Below is a small trained network, with its code and all its weights. Each question gives an input and a class and asks what happens when units are switched off, that is, made to give their printed mean instead of their output.

import numpy as np


def w(rows, s, z=0):
    codes = np.array(rows[::2]) - 128.0
    scale = np.full(codes.shape[1], s)
    scale[-1] = z or s
    return codes * scale


def norm(h):
    return h / np.sqrt((h * h).mean(-1, keepdims=True) + 1e-5)


def f(y):
    return y / 2 * (1 + np.tanh(0.7978845608 * (y + 0.044715 * y**3)))


def log_softmax(a):
    a = a - a.max(-1, keepdims=True)
    return a - np.log(np.exp(a).sum(-1, keepdims=True))


def net(x, mask):
    res = np.array(x, float).reshape(1, 5) / 4 @ E
    u = 0
    for l in range(4):
        y = f(norm(res) @ A[l][:, :-1].T + A[l][:, -1])
        res = res + np.where(mask[u : u + 3], y, B[l][:, -1]) @ B[l][:, :-1]
        u += 3
    return log_softmax(norm(res)[-1] @ U[:, :-1].T + U[:, -1])


A, B = {}, {}
E = w([
[161,234,183,13],'x0',
[189,23,50,1],'x1',
[126,119,46,72],'x2',
[144,51,245,153],'x3',
[249,186,138,179],'x4',
],0.0079)
A[0] = w([
[124,164,135,13,252],'0.n0',
[2,121,151,227,58],'0.n1',
[80,101,182,126,94],'0.n2',
],0.0068,0.0027)
B[0] = w([
[132,163,233,28,253],'0.n0',
[26,186,118,109,195],'0.n1',
[2,148,10,138,133],'0.n2',
],0.0074,0.0039)
A[1] = w([
[52,64,255,159,3],'1.n0',
[90,117,77,119,68],'1.n1',
[92,64,102,33,52],'1.n2',
],0.0065,0.0027)
B[1] = w([
[101,161,207,108,186],'1.n0',
[139,119,143,119,125],'1.n1',
[254,127,202,163,251],'1.n2',
],0.0075,0.0015)
A[2] = w([
[168,172,188,234,2],'2.n0',
[109,92,254,86,30],'2.n1',
[166,11,83,131,10],'2.n2',
],0.0097,0.0024)
B[2] = w([
[193,209,125,188,215],'2.n0',
[120,89,132,146,251],'2.n1',
[112,3,123,157,217],'2.n2',
],0.011,0.0029)
A[3] = w([
[188,134,103,112,252],'3.n0',
[202,181,128,1,100],'3.n1',
[223,146,172,206,48],'3.n2',
],0.0098,0.0027)
B[3] = w([
[157,54,133,47,189],'3.n0',
[181,225,114,37,255],'3.n1',
[219,143,160,255,174],'3.n2',
],0.0094,0.0055)
U = w([
[191,107,124,74,82],'0',
[115,43,198,129,144],'1',
[158,169,91,4,151],'2',
[124,1,56,111,144],'3',
[194,166,142,226,172],'4',
[14,137,181,186,65],'5',
[82,160,138,134,192],'6',
[80,136,11,169,2],'7',
],0.021,0.0061)

Each question gives the input, the list of numbers given to net, and the class t.
The units are the neurons (one row each of A and B). Each row of codes is followed by its name. A weight is (code - 128) times the scale printed after its matrix; where a second scale follows, it is the last column's (A, B and U).
mask holds one flag per neuron, layer by layer. A switched-off neuron (its flag False) gives its mean, the last column of its row in B, instead of its output. The means were averaged over made-up inputs and are rounded, as every weight is.
A unit's drop is (log p(t) with every unit on - log p(t) with that unit switched off) / (log p(t) with every unit on - log p(t) with every unit switched off).
k most important neurons: the k neurons with the biggest drops, biggest first
top k neurons in layer l: the k neurons of layer l with the biggest drops, biggest first
drop when u is switched off: that unit's drop, to one decimal
input [-7,-1,-1,1,1], class 7: 2 most important neurons : 0.n0, 1.n2
input [4,1,-2,4,3], class 4: top neuron in layer 2 : 2.n1
input [-1,0,-8,8,0], class 4: 3 most important neurons : 2.n0, 3.n2, 0.n0
input [-5,-2,0,-3,1], class 7: 3 most important neurons : 1.n2, 0.n0, 0.n1
input [-1,7,-7,4,0], class 3: top 2 neurons in layer 2 : 2.n2, 2.n0
input [1,1,-1,2,-3], class 1: 3 most important neurons : 2.n1, 3.n1, 1.n2
input [-7,-3,6,4,2], class 7: 3 most important neurons : 0.n0, 1.n2, 0.n1
input [-3,0,-3,-1,0], class 5: 2 most important neurons : 0.n1, 3.n1
input [1,0,-5,1,-7], class 5: top 2 neurons in layer 0 : 0.n2, 0.n1
input [7,-3,-5,6,-2], class 5: top 2 neurons in layer 3 : 3.n1, 3.n0
input [-5,6,-3,4,7], class 3: 3 most important neurons : 2.n2, 1.n2, 0.n0
input [-7,-7,3,-1,-1], class 7: drop when 1.n1 is switched off : 0.0
